Below is a small trained network, with its code and all its weights. Each question gives an input and a class and asks what happens when units are switched off, that is, made to give their printed mean instead of their output.

import numpy as np


def w(rows, s, z=0):
    codes = np.array(rows[::2]) - 128.0
    scale = np.full(codes.shape[1], s)
    scale[-1] = z or s
    return codes * scale


def norm(h):
    return h / np.sqrt((h * h).mean(-1, keepdims=True) + 1e-5)


def f(y):
    return y / 2 * (1 + np.tanh(0.7978845608 * (y + 0.044715 * y**3)))


def log_softmax(a):
    a = a - a.max(-1, keepdims=True)
    return a - np.log(np.exp(a).sum(-1, keepdims=True))


def net(x, mask):
    res = np.array(x, float).reshape(1, 6) / 4 @ E
    u = 0
    for l in range(2):
        y = f(norm(res) @ A[l][:, :-1].T + A[l][:, -1])
        res = res + np.where(mask[u : u + 12], y, B[l][:, -1]) @ B[l][:, :-1]
        u += 12
    return log_softmax(norm(res)[-1] @ U[:, :-1].T + U[:, -1])


A, B = {}, {}
E = w([
[126,128,128,129,129,127],'x0',
[134,237,137,139,181,167],'x1',
[128,128,126,127,126,128],'x2',
[137,110,129,73,174,133],'x3',
[175,159,170,138,144,8],'x4',
[91,170,209,53,51,133],'x5',
],0.017)
A[0] = w([
[135,85,144,6,235,132,4],'0.n0',
[117,152,154,90,101,72,96],'0.n1',
[131,129,148,157,116,142,48],'0.n2',
[112,168,127,225,52,123,82],'0.n3',
[128,128,126,125,130,127,59],'0.n4',
[149,154,118,107,88,117,100],'0.n5',
[133,147,118,214,49,128,107],'0.n6',
[111,96,100,110,103,189,193],'0.n7',
[126,150,127,215,59,139,79],'0.n8',
[169,140,134,120,118,67,189],'0.n9',
[182,125,83,136,152,105,116],'0.n10',
[98,213,110,137,149,137,101],'0.n11',
],0.014,0.011)
B[0] = w([
[139,108,97,5,190,116,143],'0.n0',
[85,127,123,150,135,139,170],'0.n1',
[157,168,77,88,111,100,111],'0.n2',
[135,111,116,36,196,116,157],'0.n3',
[167,203,70,95,119,72,108],'0.n4',
[108,124,134,129,131,123,129],'0.n5',
[141,98,138,57,190,140,160],'0.n6',
[88,121,149,154,157,142,255],'0.n7',
[126,112,116,65,170,132,145],'0.n8',
[97,114,142,145,153,157,218],'0.n9',
[59,145,122,140,117,128,169],'0.n10',
[182,91,165,132,127,159,177],'0.n11',
],0.02,0.0086)
A[1] = w([
[149,101,48,183,161,112,89],'1.n0',
[102,181,172,76,30,122,74],'1.n1',
[145,133,134,125,143,70,77],'1.n2',
[110,154,54,39,158,115,1],'1.n3',
[151,143,156,157,125,54,127],'1.n4',
[197,128,47,162,148,126,106],'1.n5',
[136,162,177,121,161,8,131],'1.n6',
[144,108,192,62,100,150,160],'1.n7',
[131,29,113,105,40,86,183],'1.n8',
[42,140,142,176,136,106,58],'1.n9',
[213,255,133,122,134,173,101],'1.n10',
[102,89,187,190,183,152,177],'1.n11',
],0.018,0.0086)
B[1] = w([
[53,237,122,85,140,79,155],'1.n0',
[72,180,57,168,193,25,147],'1.n1',
[97,101,143,101,144,185,128],'1.n2',
[179,72,179,96,136,43,134],'1.n3',
[74,104,135,184,72,229,137],'1.n4',
[57,175,81,101,92,94,135],'1.n5',
[91,93,111,82,133,250,159],'1.n6',
[109,109,90,167,171,56,175],'1.n7',
[240,249,89,151,161,201,163],'1.n8',
[144,93,177,156,151,108,160],'1.n9',
[208,109,27,157,104,136,150],'1.n10',
[167,119,209,116,72,69,252],'1.n11',
],0.016,0.021)
U = w([
[28,186,101,165,161,69,124],'0',
[115,121,90,15,209,175,116],'1',
[34,79,178,176,98,249,96],'2',
[141,116,150,129,134,103,234],'3',
[220,180,110,180,150,152,99],'4',
[143,117,157,126,142,94,196],'5',
[147,70,142,79,46,56,8],'6',
[105,111,45,67,7,119,15],'7',
],0.02,0.016)

Each question gives the input, the list of numbers given to net, and the class t.
The units are the neurons (one row each of A and B). Each row of codes is followed by its name. A weight is (code - 128) times the scale printed after its matrix; where a second scale follows, it is the last column's (A, B and U).
mask holds one flag per neuron, layer by layer. A switched-off neuron (its flag False) gives its mean, the last column of its row in B, instead of its output. The means were averaged over made-up inputs and are rounded, as every weight is.
A unit's drop is (log p(t) with every unit on - log p(t) with that unit switched off) / (log p(t) with every unit on - log p(t) with every unit switched off).
The circuit of an input: a set's keep is (log p(t) with only the set's units on - log p(t) with every unit switched off) / (log p(t) with every unit on - log p(t) with every unit switched off). Starting from the 12 units with the biggest drops (on a tie, the unit counted first), units are removed one at a time, each time the one whose removal leaves the highest keep (on an exact tie, the one counted first), for as long as the keep stays at least 0.8.
units of the circuit, in order: the units of the circuit, biggest drop first
k most important neurons: the k neurons with the biggest drops, biggest first
top k neurons in layer l: the k neurons of layer l with the biggest drops, biggest first
input [-3,6,5,-5,4,5], class 4: 3 most important neurons : [1.n10 0.n11 0.n7]
input [-4,4,-2,3,8,5], class 2: units of the circuit, in order : [1.n6 1.n4]
input [5,-2,2,1,6,-8], class 0: 2 most important neurons : [1.n0 0.n7]
input [2,-6,3,1,2,0], class 4: units of the circuit, in order : [1.n8]
input [-7,2,-4,8,0,6], class 1: 2 most important neurons : [0.n0 1.n11]
input [5,6,8,-1,-5,-3], class 3: units of the circuit, in order : [1.n11 1.n6 0.n11]
input [-2,8,-6,4,-7,3], class 4: 2 most important neurons : [1.n10 0.n9]
input [5,4,7,4,-4,-1], class 3: top 2 neurons in layer 1 : [1.n6 1.n11]
input [6,2,4,-7,0,-6], class 1: top 3 neurons in layer 0 : [0.n3 0.n6 0.n8]
input [6,8,1,-2,3,-2], class 4: 2 most important neurons : [1.n10 0.n7]
input [2,3,4,3,-8,8], class 0: 2 most important neurons : [1.n1 0.n9]
input [-8,-6,5,-8,-7,7], class 1: top 3 neurons in layer 0 : [0.n6 0.n3 0.n8]
input [4,5,3,3,-2,-5], class 0: top 2 neurons in layer 1 : [1.n0 1.n5]
input [2,4,4,6,3,-2], class 1: 3 most important neurons : [0.n0 1.n11 0.n7]
input [-3,5,4,5,4,1], class 1: units of the circuit, in order : [1.n6]
input [4,-8,-7,-2,8,0], class 2: units of the circuit, in order : [1.n4 1.n6]
input [7,-6,0,5,-7,8], class 0: top 2 neurons in layer 1 : [1.n1 1.n7]
input [-2,-3,5,-1,6,5], class 2: 3 most important neurons : [1.n6 1.n4 0.n11]
input [-1,-8,-3,7,-2,4], class 4: top 2 neurons in layer 1 : [1.n8 1.n6]
input [-8,4,-2,1,0,8], class 0: units of the circuit, in order : [1.n1]
input [7,-8,6,0,-4,7], class 4: top 2 neurons in layer 0 : [0.n10 0.n9]
input [-3,3,4,-6,5,2], class 1: 2 most important neurons : [0.n3 1.n6]
input [3,7,-1,5,8,-7], class 2: 3 most important neurons : [1.n6 1.n4 1.n7]
input [-3,-2,3,7,8,-8], class 0: top 2 neurons in layer 1 : [1.n0 1.n5]
input [-2,2,2,5,1,-4], class 1: 3 most important neurons : [0.n0 1.n11 0.n7]
input [-4,8,-7,-7,-3,4], class 4: 2 most important neurons : [1.n10 0.n11]
input [1,5,-2,-2,-5,-7], class 0: top neuron in layer 1 : [1.n0]
input [-1,4,-7,0,-4,-2], class 3: top 2 neurons in layer 1 : [1.n11 1.n6]
